Here is a tiny trained network, its code and every weight. The questions are about switching its units off for an input and a class, where a switched-off unit gives its printed mean instead of its output.

import numpy as np


def w(rows, s, z=0):
    codes = np.array(rows[::2]) - 128.0
    scale = np.full(codes.shape[1], s)
    scale[-1] = z or s
    return codes * scale


def f(y):
    return y / 2 * (1 + np.tanh(0.7978845608 * (y + 0.044715 * y**3)))


def log_softmax(a):
    a = a - a.max(-1, keepdims=True)
    return a - np.log(np.exp(a).sum(-1, keepdims=True))


def net(x, mask):
    res = np.array(x, float).reshape(1, 7) / 4 @ E
    y = f(res @ A[0][:, :-1].T + A[0][:, -1])
    res = res + np.where(mask, y, B[0][:, -1]) @ B[0][:, :-1]
    return log_softmax(res[-1] @ U[:, :-1].T + U[:, -1])


A, B = {}, {}
E = w([
[201,184,193,85,102,94,125,36],'x0',
[245,102,106,151,60,121,103,85],'x1',
[136,96,162,120,66,67,132,234],'x2',
[122,169,114,60,52,153,170,166],'x3',
[84,84,190,116,3,103,139,68],'x4',
[103,105,123,57,142,122,130,128],'x5',
[91,139,101,71,193,47,46,140],'x6',
],0.0072)
A[0] = w([
[208,129,94,101,171,51,23,204,218],'N0',
[243,177,103,169,170,162,160,46,116],'N1',
[86,91,147,174,194,152,180,43,216],'N2',
[121,72,70,242,200,140,55,192,140],'N3',
[100,146,138,38,173,53,79,103,229],'N4',
[18,129,58,61,169,179,215,254,253],'N5',
],0.0066,0.004)
B[0] = w([
[78,96,144,85,128,104,46,40,209],'N0',
[171,149,140,107,108,210,180,114,181],'N1',
[54,162,154,57,114,138,107,114,179],'N2',
[134,18,39,113,136,21,141,178,205],'N3',
[77,176,143,48,148,172,60,72,199],'N4',
[2,193,172,142,147,136,131,170,254],'N5',
],0.01,0.0099)
U = w([
[102,179,176,156,130,153,185,213,193],'0',
[172,114,155,138,140,112,161,197,1],'1',
[227,195,108,152,162,171,156,74,58],'2',
[206,118,180,254,78,126,146,118,35],'3',
[198,14,81,95,81,67,107,104,238],'4',
[74,179,168,76,158,128,4,58,171],'5',
[105,101,60,201,190,57,108,197,86],'6',
],0.0077,0.0046)

Each question gives the input, the list of numbers given to net, and the class t.
The units are the neurons (one row each of A and B). Each row of codes is followed by its name. A weight is (code - 128) times the scale printed after its matrix; where a second scale follows, it is the last column's (A, B and U).
mask holds one flag per neuron, in row order. A switched-off neuron (its flag False) gives its mean, the last column of its row in B, instead of its output. The means were averaged over made-up inputs and are rounded, as every weight is.
A unit's drop is (log p(t) with every unit on - log p(t) with that unit switched off) / (log p(t) with every unit on - log p(t) with every unit switched off).
The circuit of an input: a set's keep is (log p(t) with only the set's units on - log p(t) with every unit switched off) / (log p(t) with every unit on - log p(t) with every unit switched off). Starting from all 6 units, units are removed one at a time, each time the one whose removal leaves the highest keep (on an exact tie, the one counted first), for as long as the keep stays at least 0.8.
circuit, biggest first: the units of the circuit, biggest drop first
unit that matters most: the unit with the biggest drop
top k neurons: the k neurons with the biggest drops, biggest first
drop of u: that unit's drop, to one decimal
input [0,7,-3,3,-3,0,0], class 2: top 3 neurons : (N3; N1; N5)
input [-2,4,-6,8,-7,7,-6], class 0: circuit, biggest first : (N5; N0)
input [-8,-7,-7,1,1,-1,2], class 6: top 3 neurons : (N3; N0; N1)
input [1,2,-8,0,-2,-6,-5], class 2: circuit, biggest first : (N1)
input [3,-2,2,6,2,-1,-1], class 0: top 4 neurons : (N0; N3; N4; N2)
input [-4,-3,-3,-7,-1,6,-2], class 6: top 2 neurons : (N3; N0)
input [8,0,3,2,4,-3,1], class 4: top 2 neurons : (N5; N2)
input [2,6,1,4,5,5,-8], class 3: top 4 neurons : (N3; N0; N4; N2)
input [8,5,6,7,0,-2,1], class 4: top 3 neurons : (N5; N2; N4)
input [4,-1,0,-2,8,1,-5], class 3: circuit, biggest first : (N4; N0)
input [1,8,5,1,-6,-2,-3], class 4: top 2 neurons : (N5; N0)
input [5,4,-5,-8,3,1,-4], class 2: circuit, biggest first : (N1; N0)
input [-8,-1,1,2,8,7,0], class 0: circuit, biggest first : (N0; N5)
input [-2,7,2,-2,-8,2,4], class 4: circuit, biggest first : (N3; N5)
input [0,1,-6,4,-1,-2,-6], class 2: circuit, biggest first : (N5; N1)
input [6,-6,-5,6,6,-3,-8], class 0: top 3 neurons : (N0; N4; N2)
input [8,0,-8,5,5,-5,-4], class 2: circuit, biggest first : (N1; N5)
input [6,-4,-2,-4,-5,2,-5], class 0: top 4 neurons : (N0; N4; N1; N2)
input [2,5,-2,-3,6,6,-2], class 4: top 3 neurons : (N5; N4; N0)
input [-6,-7,-7,5,-3,-7,4], class 6: top 3 neurons : (N3; N1; N0)
input [-2,2,-8,0,-7,2,-2], class 0: unit that matters most : N1
input [-6,0,-3,4,-3,8,-5], class 0: drop of N0 : 0.2
input [-8,0,-2,5,-1,-4,4], class 6: drop of N4 : 0.1
